Below are the code and all the weights of a small trained network. Each question names an input and a class and asks about switching units off, where a switched-off unit gives its printed mean instead of its output.

import numpy as np


def w(rows, s, z=0):
    codes = np.array(rows[::2]) - 128.0
    scale = np.full(codes.shape[1], s)
    scale[-1] = z or s
    return codes * scale


def norm(h):
    return h / np.sqrt((h * h).mean(-1, keepdims=True) + 1e-5)


def f(y):
    return np.maximum(y, 0)


def log_softmax(a):
    a = a - a.max(-1, keepdims=True)
    return a - np.log(np.exp(a).sum(-1, keepdims=True))


def net(x, mask):
    res = np.array(x, float).reshape(1, 2) / 4 @ E
    u = 0
    for l in range(4):
        y = f(norm(res) @ A[l][:, :-1].T + A[l][:, -1])
        res = res + np.where(mask[u : u + 5], y, B[l][:, -1]) @ B[l][:, :-1]
        u += 5
    return log_softmax(norm(res)[-1] @ U[:, :-1].T + U[:, -1])


A, B = {}, {}
E = w([
[176,165,155,28,134,254,125,6,80,116],'x0',
[115,175,167,220,85,180,132,254,91,218],'x1',
],0.0091)
A[0] = w([
[140,176,142,99,152,171,121,112,98,118,53],'0.n0',
[109,73,79,143,124,64,139,199,146,151,18],'0.n1',
[77,126,136,110,149,114,119,96,163,69,13],'0.n2',
[115,149,155,232,126,92,132,254,111,157,252],'0.n3',
[62,157,101,193,110,74,118,141,144,106,63],'0.n4',
],0.012,0.0012)
B[0] = w([
[111,144,132,145,95,150,132,141,58,96,169],'0.n0',
[192,74,92,141,97,248,99,208,109,212,199],'0.n1',
[145,124,110,98,93,82,141,125,171,130,172],'0.n2',
[117,90,29,156,127,65,101,199,150,208,253],'0.n3',
[105,50,146,189,123,224,95,117,136,160,184],'0.n4',
],0.013,0.018)
A[1] = w([
[65,158,134,128,36,110,132,171,159,166,251],'1.n0',
[129,180,181,228,141,209,109,165,114,180,121],'1.n1',
[88,139,84,149,156,107,121,182,155,132,107],'1.n2',
[48,179,255,202,167,190,144,149,135,116,68],'1.n3',
[91,106,179,185,78,210,103,107,120,94,34],'1.n4',
],0.0085,0.003)
B[1] = w([
[90,129,101,119,253,167,81,76,117,131,254],'1.n0',
[157,106,90,142,101,154,68,190,95,87,254],'1.n1',
[73,161,221,185,128,136,195,77,133,103,212],'1.n2',
[117,98,174,146,81,145,80,225,161,14,155],'1.n3',
[142,144,216,96,113,113,122,80,104,163,177],'1.n4',
],0.011,0.0065)
A[2] = w([
[113,1,142,141,150,103,117,172,234,181,191],'2.n0',
[68,132,114,164,192,50,145,134,188,143,4],'2.n1',
[96,121,114,111,146,83,87,92,171,95,60],'2.n2',
[104,135,173,107,152,133,90,94,129,121,39],'2.n3',
[119,124,77,171,158,165,126,182,124,222,233],'2.n4',
],0.0094,0.0017)
B[2] = w([
[67,102,115,165,141,184,55,168,14,121,242],'2.n0',
[39,122,215,68,204,112,94,232,13,183,148],'2.n1',
[125,127,150,114,85,41,179,157,172,144,152],'2.n2',
[102,137,143,89,173,179,178,129,194,186,138],'2.n3',
[1,93,64,156,104,152,110,72,178,152,248],'2.n4',
],0.012,0.015)
A[3] = w([
[129,55,2,219,155,164,64,191,133,211,151],'3.n0',
[94,125,136,129,135,11,96,155,117,102,65],'3.n1',
[129,79,43,210,158,165,104,247,142,237,110],'3.n2',
[128,156,87,94,101,107,200,36,182,77,250],'3.n3',
[164,56,94,41,213,59,121,115,141,77,146],'3.n4',
],0.0089,0.0019)
B[3] = w([
[105,54,141,239,1,94,90,82,145,182,254],'3.n0',
[187,161,138,102,244,198,162,116,54,103,142],'3.n1',
[65,112,89,161,58,102,110,116,133,128,240],'3.n2',
[164,175,146,234,148,92,177,136,179,180,157],'3.n3',
[70,45,62,64,99,105,29,204,138,89,152],'3.n4',
],0.013,0.023)
U = w([
[75,126,155,179,252,154,170,118,148,172,40],'0',
[191,140,105,135,153,34,181,121,250,109,189],'1',
[106,84,76,58,214,93,83,180,110,85,91],'2',
[74,61,84,217,83,156,57,150,107,176,205],'3',
[190,217,193,144,148,164,205,62,118,162,135],'4',
[165,143,190,117,93,230,74,173,44,62,112],'5',
[139,140,113,138,172,152,130,135,127,143,3],'6',
],0.016,0.0047)

Each question gives the input, the list of numbers given to net, and the class t.
The units are the neurons (one row each of A and B). Each row of codes is followed by its name. A weight is (code - 128) times the scale printed after its matrix; where a second scale follows, it is the last column's (A, B and U).
mask holds one flag per neuron, layer by layer. A switched-off neuron (its flag False) gives its mean, the last column of its row in B, instead of its output. The means were averaged over made-up inputs and are rounded, as every weight is.
A unit's drop is (log p(t) with every unit on - log p(t) with that unit switched off) / (log p(t) with every unit on - log p(t) with every unit switched off).
most important unit: the unit with the biggest drop
top k neurons: the k neurons with the biggest drops, biggest first
k most important neurons of layer l: the k neurons of layer l with the biggest drops, biggest first
input [8,-1], class 4: most important unit => 0.n3
input [0,-5], class 2: top 2 neurons => [0.n1; 0.n4]
input [-1,-4], class 2: 3 most important neurons of layer 0 => [0.n1; 0.n4; 0.n3]
input [7,-4], class 4: top 4 neurons => [0.n3; 0.n0; 2.n0; 3.n0]
input [8,-7], class 1: top 2 neurons => [2.n0; 0.n1]
input [7,-5], class 1: top 2 neurons => [2.n0; 0.n1]
input [3,2], class 5: top 3 neurons => [0.n3; 0.n1; 3.n0]
input [6,5], class 5: 2 most important neurons of layer 0 => [0.n3; 0.n1]
input [3,-4], class 1: top 4 neurons => [0.n3; 2.n0; 0.n1; 3.n3]
input [0,-6], class 2: top 2 neurons => [0.n1; 3.n0]
input [8,-5], class 4: top 2 neurons => [0.n3; 0.n0]
input [4,-4], class 1: top 2 neurons => [2.n0; 0.n3]
input [3,-3], class 1: top 4 neurons => [2.n0; 0.n3; 0.n1; 0.n4]
input [8,-8], class 1: top 3 neurons => [2.n0; 3.n3; 0.n1]
input [7,2], class 5: top 2 neurons => [0.n3; 3.n0]
input [2,-1], class 4: 2 most important neurons of layer 2 => [2.n0; 2.n4]
input [4,-6], class 1: 2 most important neurons of layer 0 => [0.n3; 0.n1]
input [3,3], class 5: top 3 neurons => [0.n3; 0.n1; 2.n4]
input [1,-4], class 1: top 4 neurons => [0.n3; 0.n1; 2.n0; 0.n4]
input [2,-8], class 1: top 3 neurons => [0.n3; 2.n0; 0.n1]
input [5,-2], class 4: 3 most important neurons of layer 0 => [0.n3; 0.n1; 0.n0]
input [1,1], class 5: 3 most important neurons of layer 0 => [0.n3; 0.n1; 0.n0]
input [0,-7], class 2: 3 most important neurons of layer 0 => [0.n1; 0.n0; 0.n3]
input [3,-2], class 4: 3 most important neurons of layer 0 => [0.n3; 0.n0; 0.n1]
input [6,-4], class 4: 2 most important neurons of layer 3 => [3.n0; 3.n2]
input [2,2], class 5: 2 most important neurons of layer 2 => [2.n4; 2.n0]
input [-2,-8], class 2: 3 most important neurons of layer 0 => [0.n1; 0.n3; 0.n4]
input [-2,-7], class 2: 2 most important neurons of layer 2 => [2.n4; 2.n2]
input [0,-8], class 2: 2 most important neurons of layer 3 => [3.n4; 3.n0]
